Below is a small trained network, with its code and all its weights. Each question gives an input and a class and asks what happens when units are switched off, that is, made to give their printed mean instead of their output.

import numpy as np


def w(rows, s, z=0):
    codes = np.array(rows[::2]) - 128.0
    scale = np.full(codes.shape[1], s)
    scale[-1] = z or s
    return codes * scale


def norm(h):
    return h / np.sqrt((h * h).mean(-1, keepdims=True) + 1e-5)


def f(y):
    return np.maximum(y, 0)


def log_softmax(a):
    a = a - a.max(-1, keepdims=True)
    return a - np.log(np.exp(a).sum(-1, keepdims=True))


def net(x, mask):
    res = np.array(x, float).reshape(1, 3) / 4 @ E
    u = 0
    for l in range(2):
        y = f(norm(res) @ A[l][:, :-1].T + A[l][:, -1])
        res = res + np.where(mask[u : u + 12], y, B[l][:, -1]) @ B[l][:, :-1]
        u += 12
    return log_softmax(norm(res)[-1] @ U[:, :-1].T + U[:, -1])


A, B = {}, {}
E = w([
[213,49,100,43,126,84,150],'x0',
[102,253,60,51,123,68,138],'x1',
[174,132,124,134,244,94,45],'x2',
],0.0046)
A[0] = w([
[172,115,154,109,148,159,161,93],'0.n0',
[143,77,84,165,196,127,94,97],'0.n1',
[220,117,104,101,105,118,123,139],'0.n2',
[170,218,119,97,117,111,113,97],'0.n3',
[115,89,122,137,2,168,135,46],'0.n4',
[91,169,124,121,158,145,160,70],'0.n5',
[85,183,161,120,149,149,146,48],'0.n6',
[96,49,100,197,106,125,94,94],'0.n7',
[165,172,155,139,70,110,132,98],'0.n8',
[55,123,119,158,91,103,182,4],'0.n9',
[124,171,139,225,141,179,143,63],'0.n10',
[133,167,119,145,176,160,102,81],'0.n11',
],0.0075,0.0022)
B[0] = w([
[114,116,152,65,122,181,102,176],'0.n0',
[153,212,119,146,138,129,243,254],'0.n1',
[119,145,194,137,58,182,58,234],'0.n2',
[94,66,95,154,159,252,142,221],'0.n3',
[192,203,111,140,195,84,237,244],'0.n4',
[88,42,102,104,63,109,150,167],'0.n5',
[105,181,208,86,120,136,41,176],'0.n6',
[58,169,42,141,114,189,125,233],'0.n7',
[193,128,128,213,162,166,139,157],'0.n8',
[194,132,160,90,140,56,203,183],'0.n9',
[55,117,226,20,149,116,105,238],'0.n10',
[211,132,166,131,105,130,168,196],'0.n11',
],0.0042,0.0039)
A[1] = w([
[80,148,157,225,86,132,140,203],'1.n0',
[134,48,197,201,138,134,157,130],'1.n1',
[190,140,126,86,126,185,141,164],'1.n2',
[109,67,136,48,72,64,69,228],'1.n3',
[184,161,167,173,130,116,139,108],'1.n4',
[160,141,129,182,211,93,61,70],'1.n5',
[187,59,122,100,73,92,128,121],'1.n6',
[98,142,156,69,211,179,197,196],'1.n7',
[152,151,134,92,209,122,70,133],'1.n8',
[88,194,3,70,88,80,71,4],'1.n9',
[34,145,97,75,147,111,144,169],'1.n10',
[131,102,101,198,72,184,91,130],'1.n11',
],0.0076,0.0018)
B[1] = w([
[162,167,105,71,95,81,86,185],'1.n0',
[140,100,82,1,123,121,111,195],'1.n1',
[66,156,155,154,155,135,137,209],'1.n2',
[109,140,196,197,148,151,91,152],'1.n3',
[75,101,82,165,140,141,141,163],'1.n4',
[160,147,96,66,52,67,213,180],'1.n5',
[107,216,156,135,115,53,51,169],'1.n6',
[161,97,119,193,148,130,95,253],'1.n7',
[99,155,162,132,47,113,209,196],'1.n8',
[155,53,95,77,144,169,87,166],'1.n9',
[151,64,130,143,155,117,119,176],'1.n10',
[105,123,59,216,175,157,124,153],'1.n11',
],0.0073,0.0075)
U = w([
[162,152,114,111,88,90,225,254],'0',
[141,53,41,82,134,173,70,120],'1',
[109,163,224,108,98,96,39,152],'2',
[116,106,150,254,157,138,119,44],'3',
],0.013,0.0019)

Each question gives the input, the list of numbers given to net, and the class t.
The units are the neurons (one row each of A and B). Each row of codes is followed by its name. A weight is (code - 128) times the scale printed after its matrix; where a second scale follows, it is the last column's (A, B and U).
mask holds one flag per neuron, layer by layer. A switched-off neuron (its flag False) gives its mean, the last column of its row in B, instead of its output. The means were averaged over made-up inputs and are rounded, as every weight is.
A unit's drop is (log p(t) with every unit on - log p(t) with that unit switched off) / (log p(t) with every unit on - log p(t) with every unit switched off).
The circuit of an input: a set's keep is (log p(t) with only the set's units on - log p(t) with every unit switched off) / (log p(t) with every unit on - log p(t) with every unit switched off). Starting from the 12 units with the biggest drops (on a tie, the unit counted first), units are removed one at a time, each time the one whose removal leaves the highest keep (on an exact tie, the one counted first), for as long as the keep stays at least 0.8.
circuit, biggest first: the units of the circuit, biggest drop first
most important unit: the unit with the biggest drop
k most important neurons: the k neurons with the biggest drops, biggest first
top k neurons in layer l: the k neurons of layer l with the biggest drops, biggest first
drop when u is switched off: that unit's drop, to one decimal
input [-5,-6,4], class 1: most important unit => 1.n1
input [-8,-7,-4], class 2: 4 most important neurons => (0.n10 1.n0 0.n3 1.n9)
input [8,4,7], class 2: circuit, biggest first => (0.n2 1.n3)
input [2,3,2], class 3: 3 most important neurons => (0.n3 1.n1 0.n7)
input [0,0,0], class 3: 4 most important neurons => (0.n8 0.n7 1.n11 0.n11)
input [5,5,1], class 1: 3 most important neurons => (1.n9 0.n3 0.n11)
input [3,-2,-3], class 3: circuit, biggest first => (1.n5 1.n0 1.n2)
input [4,-4,5], class 0: top 2 neurons in layer 0 => (0.n1 0.n3)
input [-7,7,1], class 1: 2 most important neurons => (1.n9 0.n5)
input [-7,-2,-6], class 2: top 4 neurons in layer 0 => (0.n10 0.n6 0.n1 0.n11)
input [-4,-3,3], class 2: 3 most important neurons => (0.n10 0.n4 1.n0)
input [-4,-6,-5], class 1: 3 most important neurons => (1.n1 0.n1 1.n8)
input [-3,1,-2], class 3: 3 most important neurons => (1.n1 0.n2 1.n7)
input [-1,-3,-3], class 3: 2 most important neurons => (0.n4 1.n7)
input [-7,-4,0], class 2: most important unit => 0.n10
input [-5,-6,-5], class 1: top 2 neurons in layer 1 => (1.n1 1.n8)
input [-6,-8,6], class 1: 2 most important neurons => (1.n1 0.n4)
input [8,5,5], class 2: top 2 neurons in layer 0 => (0.n2 0.n4)
input [8,7,-1], class 2: top 4 neurons in layer 0 => (0.n7 0.n2 0.n1 0.n4)
input [1,-8,-3], class 1: circuit, biggest first => (1.n1)
input [3,-2,4], class 0: drop when 1.n5 is switched off => 0.2
input [-7,-4,5], class 2: drop when 0.n10 is switched off => 1.4
input [-7,1,-5], class 2: drop when 0.n1 is switched off => 0.3
input [1,-5,-2], class 1: drop when 1.n8 is switched off => 0.1
